Below are the code and all the weights of a small trained network. Each question names an input and a class and asks about switching units off, where a switched-off unit gives its printed mean instead of its output.

import numpy as np


def w(rows, s, z=0):
    codes = np.array(rows[::2]) - 128.0
    scale = np.full(codes.shape[1], s)
    scale[-1] = z or s
    return codes * scale


def f(y):
    return np.maximum(y, 0)


def log_softmax(a):
    a = a - a.max(-1, keepdims=True)
    return a - np.log(np.exp(a).sum(-1, keepdims=True))


def net(x, mask):
    res = np.array(x, float).reshape(1, 6) / 4 @ E
    y = f(res @ A[0][:, :-1].T + A[0][:, -1])
    res = res + np.where(mask, y, B[0][:, -1]) @ B[0][:, :-1]
    return log_softmax(res[-1] @ U[:, :-1].T + U[:, -1])


A, B = {}, {}
E = w([
[124,93,136,176,219,181,99],'x0',
[81,188,101,77,149,158,185],'x1',
[171,96,159,157,147,112,255],'x2',
[188,151,132,100,143,121,120],'x3',
[86,114,123,151,124,129,132],'x4',
[145,18,69,88,117,151,145],'x5',
],0.0091)
A[0] = w([
[147,18,39,57,101,157,146,174],'n1',
[96,172,108,54,163,207,177,193],'n2',
[130,148,63,128,155,104,59,102],'n3',
[166,90,155,158,117,114,191,101],'n4',
[65,140,119,116,130,157,56,106],'n5',
[92,134,136,86,1,43,160,144],'n6',
[114,199,80,88,176,177,176,138],'n7',
[155,187,183,180,162,108,167,160],'n8',
[105,134,184,162,224,209,123,109],'n9',
[144,128,128,121,147,107,162,89],'n10',
[218,103,145,155,121,65,70,252],'n11',
[121,121,153,177,121,134,192,128],'n12',
[143,118,128,180,118,112,176,56],'n13',
[133,141,187,143,156,105,193,137],'n14',
[169,79,183,218,103,86,76,137],'n15',
[137,87,148,165,43,67,106,155],'n16',
[177,102,181,138,115,107,92,121],'n17',
[134,101,145,141,221,178,108,92],'n18',
[175,131,153,126,158,137,182,124],'n19',
[140,108,154,137,169,107,201,97],'n20',
[20,121,137,150,98,176,154,211],'n21',
[220,136,111,81,130,157,123,210],'n22',
[170,131,167,133,112,70,197,122],'n23',
[123,90,125,144,141,109,197,90],'n24',
[155,183,124,106,54,31,141,160],'n25',
[159,55,42,83,134,179,144,146],'n26',
[104,125,126,100,71,117,81,96],'n27',
[129,115,138,168,231,208,102,95],'n28',
[88,160,82,70,90,119,172,179],'n29',
[46,163,137,149,117,138,118,110],'n30',
[83,53,95,91,120,147,131,159],'n31',
[103,170,110,87,86,176,37,117],'n32',
[93,198,178,206,135,76,116,216],'n33',
],0.0072,0.0024)
B[0] = w([
[134,160,230,231,88,51,63,253],'n1',
[212,146,87,247,98,193,145,220],'n2',
[87,59,78,42,65,134,120,184],'n3',
[98,86,60,84,75,90,77,195],'n4',
[131,45,113,49,66,147,70,204],'n5',
[95,39,208,82,165,203,184,249],'n6',
[219,184,83,178,75,192,147,205],'n7',
[132,127,126,116,3,46,64,199],'n8',
[159,56,193,79,117,123,170,201],'n9',
[95,122,59,98,116,133,135,152],'n10',
[111,119,100,171,73,207,187,232],'n11',
[112,87,31,122,62,143,100,181],'n12',
[91,111,39,22,72,102,130,162],'n13',
[108,85,106,109,49,102,58,192],'n14',
[148,89,59,178,170,194,171,216],'n15',
[184,137,111,180,214,242,235,199],'n16',
[113,125,60,153,132,150,151,178],'n17',
[99,47,186,82,146,143,178,192],'n18',
[85,63,73,98,77,109,57,184],'n19',
[74,113,72,65,38,126,54,190],'n20',
[145,127,138,184,42,170,149,201],'n21',
[63,152,143,179,129,137,120,196],'n22',
[77,33,113,87,79,110,125,203],'n23',
[120,125,93,83,62,97,57,182],'n24',
[126,76,209,125,132,142,186,236],'n25',
[149,164,197,176,60,47,67,222],'n26',
[114,82,106,52,156,132,160,186],'n27',
[106,29,211,33,135,123,255,208],'n28',
[188,122,160,163,135,191,184,219],'n29',
[113,141,102,166,65,119,85,182],'n30',
[163,140,180,164,82,122,84,200],'n31',
[111,72,94,49,48,117,94,235],'n32',
[196,110,164,188,38,93,98,222],'n33',
],0.0047,0.0064)
U = w([
[81,105,50,66,96,106,93,61],'0',
[136,122,139,150,108,145,137,183],'1',
[121,100,212,92,136,153,184,126],'2',
[153,141,186,185,98,76,92,105],'3',
[177,128,60,185,127,200,156,106],'4',
[112,128,126,148,117,122,133,205],'5',
[71,167,120,146,183,106,142,106],'6',
[76,199,98,136,244,90,134,2],'7',
],0.011,0.0053)

Each question gives the input, the list of numbers given to net, and the class t.
The units are the neurons (one row each of A and B). Each row of codes is followed by its name. A weight is (code - 128) times the scale printed after its matrix; where a second scale follows, it is the last column's (A, B and U).
mask holds one flag per neuron, in row order. A switched-off neuron (its flag False) gives its mean, the last column of its row in B, instead of its output. The means were averaged over made-up inputs and are rounded, as every weight is.
A unit's drop is (log p(t) with every unit on - log p(t) with that unit switched off) / (log p(t) with every unit on - log p(t) with every unit switched off).
The circuit of an input: a set's keep is (log p(t) with only the set's units on - log p(t) with every unit switched off) / (log p(t) with every unit on - log p(t) with every unit switched off). Starting from the 12 units with the biggest drops (on a tie, the unit counted first), units are removed one at a time, each time the one whose removal leaves the highest keep (on an exact tie, the one counted first), for as long as the keep stays at least 0.8.
circuit, biggest first: the units of the circuit, biggest drop first
most important unit: the unit with the biggest drop
top k neurons: the k neurons with the biggest drops, biggest first
drop when u is switched off: that unit's drop, to one decimal
input [-6,-6,4,-7,-2,8], class 3: circuit, biggest first -> n1
input [6,3,-2,-4,-1,-1], class 2: circuit, biggest first -> n28, n9
input [3,-2,1,-1,-1,7], class 3: circuit, biggest first -> n1, n26
input [-4,-8,-8,8,3,-6], class 0: circuit, biggest first -> n32, n3
input [-6,8,-1,-8,-5,7], class 1: circuit, biggest first -> n1, n2
input [-4,5,4,-6,-6,-8], class 3: circuit, biggest first -> n33, n8
input [0,6,-5,0,-1,0], class 4: circuit, biggest first -> n2, n7
input [3,-8,3,-1,-5,0], class 4: circuit, biggest first -> n15, n11
input [1,-6,4,-5,-1,-4], class 4: circuit, biggest first -> n15, n1
input [-5,-3,1,-2,3,3], class 2: top 2 neurons -> n6, n2
input [-7,-1,2,2,3,-4], class 2: circuit, biggest first -> n6, n25
input [6,4,1,0,-5,8], class 3: circuit, biggest first -> n1, n26
input [8,-6,-3,-3,-8,0], class 2: circuit, biggest first -> n28, n18
input [-6,-5,-5,-4,-5,-6], class 2: circuit, biggest first -> n6, n25, n16
input [-4,-5,-1,1,-1,3], class 4: circuit, biggest first -> n16, n11
input [-3,8,-1,0,7,5], class 4: most important unit -> n2
input [0,-5,2,-7,4,8], class 3: top 3 neurons -> n1, n26, n31
input [7,2,-5,5,2,-6], class 2: top 3 neurons -> n28, n9, n18
input [-8,-6,-2,-1,-6,-1], class 2: top 2 neurons -> n6, n25
input [2,6,8,-1,-6,7], class 0: most important unit -> n20
input [-4,8,-2,-7,-7,0], class 4: top 2 neurons -> n2, n7
input [-7,1,-5,4,4,7], class 2: drop when n29 is switched off -> 0.1
input [7,-2,1,4,-1,-4], class 2: drop when n28 is switched off -> 0.5
input [4,-5,-7,-5,-3,-1], class 0: drop when n20 is switched off -> -0.1
input [7,2,8,-4,-2,5], class 0: drop when n20 is switched off -> 0.2
